Below are the code and all the weights of a small trained network. Each question names an input and a class and asks about switching units off, where a switched-off unit gives its printed mean instead of its output.

import numpy as np


def w(rows, s, z=0):
    codes = np.array(rows[::2]) - 128.0
    scale = np.full(codes.shape[1], s)
    scale[-1] = z or s
    return codes * scale


def f(y):
    return np.maximum(y, 0)


def log_softmax(a):
    a = a - a.max(-1, keepdims=True)
    return a - np.log(np.exp(a).sum(-1, keepdims=True))


def net(x, mask):
    res = np.array(x, float).reshape(1, 3) / 4 @ E
    y = f(res @ A[0][:, :-1].T + A[0][:, -1])
    res = res + np.where(mask, y, B[0][:, -1]) @ B[0][:, :-1]
    return log_softmax(res[-1] @ U[:, :-1].T + U[:, -1])


A, B = {}, {}
E = w([
[32,176,158,228,42,104],'x0',
[208,62,110,139,2,171],'x1',
[201,230,21,149,102,61],'x2',
],0.0099)
A[0] = w([
[49,194,121,78,210,109,104],'neuron 0',
[63,132,158,194,98,113,63],'neuron 1',
[53,140,92,170,103,124,229],'neuron 2',
[171,79,109,145,58,164,103],'neuron 3',
[200,82,126,109,176,133,203],'neuron 4',
[155,99,44,58,213,246,85],'neuron 5',
[196,87,119,184,91,159,112],'neuron 6',
[187,59,109,83,158,122,81],'neuron 7',
[151,121,122,4,163,124,104],'neuron 8',
[63,137,91,110,163,127,108],'neuron 9',
[115,128,129,151,196,108,145],'neuron 10',
[177,124,45,233,159,127,205],'neuron 11',
[130,83,227,127,145,185,132],'neuron 12',
[179,205,90,105,135,53,93],'neuron 13',
[90,156,159,175,79,127,74],'neuron 14',
[76,224,119,91,210,87,145],'neuron 15',
[52,135,193,71,143,162,77],'neuron 16',
[64,87,156,101,154,180,65],'neuron 17',
[142,2,203,170,102,240,56],'neuron 18',
[79,135,190,174,51,71,149],'neuron 19',
[88,95,183,79,135,86,150],'neuron 20',
[160,170,81,124,106,87,57],'neuron 21',
[108,153,155,126,181,93,70],'neuron 22',
[149,117,220,136,142,136,254],'neuron 23',
[138,96,94,57,172,121,80],'neuron 24',
[71,121,92,144,195,105,83],'neuron 25',
[158,185,98,155,113,84,74],'neuron 26',
],0.01,0.0091)
B[0] = w([
[88,76,82,102,93,126,216],'neuron 0',
[91,195,121,147,199,217,185],'neuron 1',
[205,114,84,200,189,167,242],'neuron 2',
[44,52,50,94,27,152,217],'neuron 3',
[141,96,120,164,221,171,232],'neuron 4',
[115,181,74,150,161,200,222],'neuron 5',
[63,57,65,59,43,113,206],'neuron 6',
[133,185,72,154,121,182,191],'neuron 7',
[128,183,83,168,154,158,202],'neuron 8',
[55,61,74,121,79,141,164],'neuron 9',
[105,45,110,135,82,142,180],'neuron 10',
[167,116,187,111,141,72,225],'neuron 11',
[144,151,159,64,154,93,228],'neuron 12',
[136,196,217,75,145,60,199],'neuron 13',
[72,180,61,160,167,231,181],'neuron 14',
[105,46,63,89,106,121,233],'neuron 15',
[87,180,171,111,92,85,190],'neuron 16',
[70,195,197,74,135,78,186],'neuron 17',
[103,176,174,71,89,103,254],'neuron 18',
[161,149,126,180,171,192,238],'neuron 19',
[179,150,166,73,119,81,192],'neuron 20',
[66,212,195,56,122,113,169],'neuron 21',
[28,107,79,82,80,139,162],'neuron 22',
[254,91,167,159,168,62,247],'neuron 23',
[97,179,106,161,135,221,176],'neuron 24',
[68,90,98,86,62,152,169],'neuron 25',
[92,196,186,72,160,108,176],'neuron 26',
],0.0086,0.011)
U = w([
[116,193,106,203,170,227,75],'0',
[74,55,90,110,3,122,101],'1',
[121,218,200,91,118,43,66],'2',
[243,52,135,199,179,71,249],'3',
],0.016,0.012)

Each question gives the input, the list of numbers given to net, and the class t.
The units are the neurons (one row each of A and B). Each row of codes is followed by its name. A weight is (code - 128) times the scale printed after its matrix; where a second scale follows, it is the last column's (A, B and U).
mask holds one flag per neuron, in row order. A switched-off neuron (its flag False) gives its mean, the last column of its row in B, instead of its output. The means were averaged over made-up inputs and are rounded, as every weight is.
A unit's drop is (log p(t) with every unit on - log p(t) with that unit switched off) / (log p(t) with every unit on - log p(t) with every unit switched off).
unit that matters most: the unit with the biggest drop
top k neurons: the k neurons with the biggest drops, biggest first
drop of u: that unit's drop, to one decimal
input [6,6,0], class 0: unit that matters most	neuron 19
input [-2,-1,3], class 3: top 2 neurons	neuron 18; neuron 17
input [-7,-8,3], class 1: top 2 neurons	neuron 15; neuron 0
input [8,6,-8], class 0: top 2 neurons	neuron 19; neuron 14
input [-7,7,5], class 0: top 3 neurons	neuron 4; neuron 5; neuron 7
input [8,-8,8], class 0: top 4 neurons	neuron 2; neuron 1; neuron 19; neuron 14
input [-6,-7,-5], class 1: top 3 neurons	neuron 0; neuron 15; neuron 10
input [-3,3,2], class 3: top 2 neurons	neuron 14; neuron 1
input [8,-6,7], class 0: top 2 neurons	neuron 2; neuron 14
input [-3,-3,0], class 3: top 4 neurons	neuron 3; neuron 14; neuron 1; neuron 6
input [7,1,8], class 2: top 4 neurons	neuron 13; neuron 11; neuron 26; neuron 21
input [0,1,3], class 3: top 4 neurons	neuron 18; neuron 17; neuron 16; neuron 12
input [8,-1,-8], class 0: top 2 neurons	neuron 1; neuron 19
input [5,-6,1], class 1: unit that matters most	neuron 15
input [-7,7,2], class 0: top 2 neurons	neuron 4; neuron 5
input [-1,-8,-8], class 1: top 2 neurons	neuron 0; neuron 15
input [-6,6,-7], class 2: drop of neuron 17	0.2
input [0,-4,-3], class 1: drop of neuron 0	0.1
